Here is a tiny trained network, its code and every weight. The questions are about switching its units off for an input and a target symbol, where a switched-off unit gives its printed mean instead of its output.

import numpy as np


def w(rows, s, z=0):
    codes = np.array(rows[::2]) - 128.0
    scale = np.full(codes.shape[1], s)
    scale[-1] = z or s
    return codes * scale


def norm(h):
    return h / np.sqrt((h * h).mean(-1, keepdims=True) + 1e-5)


def f(y):
    return np.maximum(y, 0)


def softmax(a):
    e = np.exp(a - a.max(-1, keepdims=True))
    return e / e.sum(-1, keepdims=True)


def log_softmax(a):
    a = a - a.max(-1, keepdims=True)
    return a - np.log(np.exp(a).sum(-1, keepdims=True))


def net(x, mask):
    ids = ['βεθμξπτψ'.index(c) for c in x.split()]
    T = len(ids)
    res = E[ids] + P[:T]
    r = norm(res)
    for j in range(2):
        rows = slice(4 * j, 4 * j + 4)
        q, k, v = (r @ M[0][rows].T for M in (Q, K, V))
        z = softmax(np.where(np.tri(T) > 0, q @ k.T / 4**0.5, -1e9)) @ v
        o = O[0][rows]
        res = res + np.where(mask[j], z, o[:, -1]) @ o[:, :-1]
    y = f(norm(res) @ A[0][:, :-1].T + A[0][:, -1])
    res = res + np.where(mask[2:6], y, B[0][:, -1]) @ B[0][:, :-1]
    return log_softmax(norm(res)[-1] @ U[:, :-1].T + U[:, -1])


Q, K, V, O, A, B = {}, {}, {}, {}, {}, {}
E = w([
[101,119,109,161,113,108],'β',
[158,137,127,134,45,135],'ε',
[144,166,81,134,161,190],'θ',
[127,60,145,198,136,199],'μ',
[156,68,137,136,144,173],'ξ',
[109,94,139,246,137,143],'π',
[88,169,178,96,86,139],'τ',
[10,44,94,187,74,117],'ψ',
],0.013)
P = w([
[22,14,78,37,70,48],'0',
[4,32,63,47,62,99],'1',
[29,39,69,67,70,118],'2',
[53,47,104,93,80,132],'3',
[67,49,111,112,88,152],'4',
[79,68,118,131,103,158],'5',
[90,83,132,153,119,149],'6',
[110,83,143,167,126,174],'7',
[131,95,156,183,138,167],'8',
[140,122,159,192,151,173],'9',
[164,136,190,201,140,167],'10',
[168,135,171,210,172,180],'11',
[170,163,196,233,162,187],'12',
[177,137,219,237,171,164],'13',
],0.0042)
Q[0] = w([
[153,159,116,78,103,127],'h1',
[99,221,142,21,212,89],'h1',
[147,117,128,187,84,195],'h1',
[165,36,128,214,132,155],'h1',
[73,103,153,155,142,170],'h2',
[88,181,191,75,131,125],'h2',
[132,153,162,145,101,145],'h2',
[112,67,146,250,156,206],'h2',
],0.011)
K[0] = w([
[116,48,118,132,146,123],'h1',
[70,1,204,151,113,46],'h1',
[217,228,99,161,162,176],'h1',
[169,230,128,56,147,178],'h1',
[131,204,168,128,95,174],'h2',
[147,173,70,89,204,167],'h2',
[167,179,129,164,151,146],'h2',
[158,194,213,154,56,165],'h2',
],0.011)
V[0] = w([
[66,167,24,134,162,170],'h1',
[198,159,61,154,149,140],'h1',
[87,155,126,60,224,139],'h1',
[58,127,115,179,204,120],'h1',
[49,141,255,109,156,86],'h2',
[37,157,178,80,161,225],'h2',
[136,73,188,160,221,88],'h2',
[70,121,67,129,238,97],'h2',
],0.0095)
O[0] = w([
[118,104,187,193,161,101,250],'h1',
[173,66,154,152,156,90,160],'h1',
[87,120,149,109,190,137,101],'h1',
[99,143,177,181,137,150,132],'h1',
[92,233,128,87,109,141,98],'h2',
[78,142,255,70,148,119,150],'h2',
[68,156,69,143,167,183,34],'h2',
[66,119,91,112,187,87,2],'h2',
],0.0099,0.0082)
A[0] = w([
[150,40,103,54,183,150,91],'n1',
[124,171,255,89,91,94,80],'n2',
[94,144,96,181,85,72,252],'n3',
[213,85,160,152,73,51,210],'n4',
],0.009,0.0025)
B[0] = w([
[193,163,90,31,210,153,136],'n1',
[137,196,254,150,179,175,193],'n2',
[238,173,140,65,166,74,165],'n3',
[178,76,155,223,75,176,244],'n4',
],0.0091,0.011)
U = w([
[170,177,108,118,190,37,151],'β',
[199,112,111,125,44,156,133],'ε',
[115,52,157,86,195,69,30],'θ',
[48,89,124,163,127,245,18],'μ',
[143,94,101,65,200,174,254],'ξ',
[104,206,78,227,163,137,78],'π',
[113,236,185,85,89,189,86],'τ',
[50,120,109,137,97,77,222],'ψ',
],0.012,0.0031)

Each question gives the input, a string of symbols that net reads in full, and the target symbol t.
The units are the heads (4 rows each of Q, K, V and O) and the neurons (one row each of A and B). Each row of codes is followed by its name. A weight is (code - 128) times the scale printed after its matrix; where a second scale follows, it is the last column's (O, A, B and U).
mask holds one flag per unit, heads first, then neurons. A switched-off unit (its flag False) gives its mean, the last column of its rows in O or B, instead of its output. The means were averaged over made-up inputs and are rounded, as every weight is.
A unit's drop is (log p(t) with every unit on - log p(t) with that unit switched off) / (log p(t) with every unit on - log p(t) with every unit switched off).
The circuit of an input: a set's keep is (log p(t) with only the set's units on - log p(t) with every unit switched off) / (log p(t) with every unit on - log p(t) with every unit switched off). Starting from all 6 units, units are removed one at a time, each time the one whose removal leaves the highest keep (on an exact tie, the one counted first), for as long as the keep stays at least 0.8.
units of the circuit, in order: the units of the circuit, biggest drop first
unit that matters most: the unit with the biggest drop
top k neurons: the k neurons with the biggest drops, biggest first
heads that matter: for each layer, one digit per head in row order, 1 if its drop is at least 0.15 and else 0, layers parted by /
drop of u: that unit's drop, to one decimal
input β ψ θ, target β: heads that matter -> 01
input θ β ξ, target θ: units of the circuit, in order -> (h1, h2)
input π μ ξ, target ξ: heads that matter -> 01
input β ξ τ, target τ: heads that matter -> 10
input β ξ θ ψ μ μ θ θ ψ β, target θ: heads that matter -> 11
input ξ π π μ β θ ψ π β, target θ: units of the circuit, in order -> (h1, h2, n4)
input π τ ε τ π μ π β, target τ: units of the circuit, in order -> (h2, h1)
input ξ β τ ψ, target τ: heads that matter -> 01
input π ξ θ, target π: heads that matter -> 11
input ψ μ τ ψ π β, target τ: heads that matter -> 00
input β θ τ ξ θ ξ, target τ: heads that matter -> 01
input μ ψ μ ξ, target ξ: top 3 neurons -> (n1, n4, n2)
input ψ π π β, target β: unit that matters most -> n3
input π μ π, target π: unit that matters most -> h2
input ψ θ β π ψ, target θ: heads that matter -> 01
input θ μ τ, target θ: heads that matter -> 01
input θ ψ π, target θ: heads that matter -> 11
input θ π ξ μ, target θ: top 2 neurons -> (n4, n2)
input μ ψ θ, target μ: top 2 neurons -> (n2, n3)
input π β ξ μ θ ξ θ, target θ: unit that matters most -> h1
input ξ μ ξ β ψ π μ ψ, target ψ: drop of n3 -> 0.4
input ψ β ξ τ ψ μ π ψ π τ, target τ: drop of h1 -> 0.1
input β β π τ ψ μ μ ξ τ β β μ θ θ, target τ: drop of h2 -> 1.5
